Below is a small trained network, with its code and all its weights. Each question gives an input and a class and asks what happens when units are switched off, that is, made to give their printed mean instead of their output.

import numpy as np


def w(rows, s, z=0):
    codes = np.array(rows[::2]) - 128.0
    scale = np.full(codes.shape[1], s)
    scale[-1] = z or s
    return codes * scale


def norm(h):
    return h / np.sqrt((h * h).mean(-1, keepdims=True) + 1e-5)


def f(y):
    return y / 2 * (1 + np.tanh(0.7978845608 * (y + 0.044715 * y**3)))


def log_softmax(a):
    a = a - a.max(-1, keepdims=True)
    return a - np.log(np.exp(a).sum(-1, keepdims=True))


def net(x, mask):
    res = np.array(x, float).reshape(1, 4) / 4 @ E
    u = 0
    for l in range(3):
        y = f(norm(res) @ A[l][:, :-1].T + A[l][:, -1])
        res = res + np.where(mask[u : u + 4], y, B[l][:, -1]) @ B[l][:, :-1]
        u += 4
    return log_softmax(norm(res)[-1] @ U[:, :-1].T + U[:, -1])


A, B = {}, {}
E = w([
[119,134,103,192,181,148,157,169],'x0',
[86,67,221,168,59,214,254,183],'x1',
[47,72,123,168,157,147,79,58],'x2',
[162,202,157,140,151,154,116,58],'x3',
],0.0078)
A[0] = w([
[138,1,105,101,120,41,152,161,68],'L0N0',
[96,48,113,170,191,216,56,111,3],'L0N1',
[169,147,210,83,200,126,175,33,94],'L0N2',
[64,81,161,117,152,142,130,96,64],'L0N3',
],0.0083,0.0029)
B[0] = w([
[230,106,103,253,200,143,128,16,252],'L0N0',
[208,84,171,127,133,67,41,155,254],'L0N1',
[162,2,90,111,121,113,154,3,249],'L0N2',
[83,132,171,9,67,60,162,140,199],'L0N3',
],0.0095,0.0028)
A[1] = w([
[149,185,102,113,118,65,74,97,15],'L1N0',
[28,103,126,78,110,156,1,149,102],'L1N1',
[166,75,107,142,114,156,128,114,2],'L1N2',
[253,143,99,81,121,172,172,183,22],'L1N3',
],0.0072,0.0024)
B[1] = w([
[91,183,80,115,130,92,133,122,254],'L1N0',
[76,128,138,42,111,86,49,221,176],'L1N1',
[124,77,107,64,126,95,186,78,151],'L1N2',
[121,135,252,121,118,79,80,82,235],'L1N3',
],0.011,0.0028)
A[2] = w([
[99,144,100,135,120,217,48,119,4],'L2N0',
[137,78,213,6,135,75,96,20,182],'L2N1',
[77,166,2,72,136,124,67,204,143],'L2N2',
[42,74,177,79,51,149,214,152,149],'L2N3',
],0.0075,0.0029)
B[2] = w([
[11,159,106,118,64,8,51,98,118],'L2N0',
[166,84,141,159,131,151,79,214,254],'L2N1',
[136,217,42,67,204,180,203,163,171],'L2N2',
[79,229,2,77,244,126,139,114,193],'L2N3',
],0.0086,0.0098)
U = w([
[47,199,71,52,111,89,185,100,196],'0',
[200,19,94,205,129,134,143,23,5],'1',
[106,137,214,109,44,39,50,254,93],'2',
[191,82,100,145,148,175,116,188,153],'3',
],0.009,0.0029)

Each question gives the input, the list of numbers given to net, and the class t.
The units are the neurons (one row each of A and B). Each row of codes is followed by its name. A weight is (code - 128) times the scale printed after its matrix; where a second scale follows, it is the last column's (A, B and U).
mask holds one flag per neuron, layer by layer. A switched-off neuron (its flag False) gives its mean, the last column of its row in B, instead of its output. The means were averaged over made-up inputs and are rounded, as every weight is.
A unit's drop is (log p(t) with every unit on - log p(t) with that unit switched off) / (log p(t) with every unit on - log p(t) with every unit switched off).
The circuit of an input: a set's keep is (log p(t) with only the set's units on - log p(t) with every unit switched off) / (log p(t) with every unit on - log p(t) with every unit switched off). Starting from all 12 units, units are removed one at a time, each time the one whose removal leaves the highest keep (on an exact tie, the one counted first), for as long as the keep stays at least 0.8.
units of the circuit, in order: the units of the circuit, biggest drop first
top k neurons: the k neurons with the biggest drops, biggest first
drop when u is switched off: that unit's drop, to one decimal
input [8,-8,-4,-4], class 0: units of the circuit, in order	L2N1; L0N1
input [2,2,-3,0], class 2: units of the circuit, in order	L1N3
input [-4,6,-3,3], class 0: top 3 neurons	L2N3; L0N0; L0N1
input [4,-4,-4,8], class 1: top 3 neurons	L0N2; L2N3; L2N2
input [8,8,-5,-1], class 0: units of the circuit, in order	L2N3; L2N1
input [6,-4,-5,8], class 1: top 2 neurons	L0N2; L2N3
input [4,-8,-7,-3], class 0: units of the circuit, in order	L2N1; L1N0
input [8,8,-3,8], class 0: top 4 neurons	L2N1; L0N0; L2N3; L0N1
input [5,8,0,-8], class 0: top 3 neurons	L2N3; L2N1; L0N1
input [-4,2,5,-4], class 2: top 4 neurons	L0N3; L0N1; L0N2; L2N1
input [4,6,8,4], class 2: top 2 neurons	L0N1; L0N0
input [4,-4,-6,4], class 2: top 2 neurons	L1N3; L0N0
input [8,-2,0,-8], class 1: top 2 neurons	L0N0; L2N1
input [-1,2,-2,3], class 1: units of the circuit, in order	L0N2
input [-1,3,-6,-2], class 2: top 2 neurons	L1N3; L0N2
input [-4,-7,8,5], class 2: units of the circuit, in order	L0N0; L1N1
input [-2,-4,7,-1], class 2: top 3 neurons	L0N1; L2N3; L1N1
input [-1,5,5,5], class 0: top 2 neurons	L2N3; L0N0
input [4,5,3,-1], class 0: top 3 neurons	L2N3; L2N1; L0N3
input [-4,6,1,3], class 0: units of the circuit, in order	L2N3
input [2,1,-1,-8], class 1: drop when L0N0 is switched off	1.0
input [-2,-4,0,-8], class 1: drop when L0N0 is switched off	2.2
input [1,-1,4,-3], class 2: drop when L0N3 is switched off	0.6
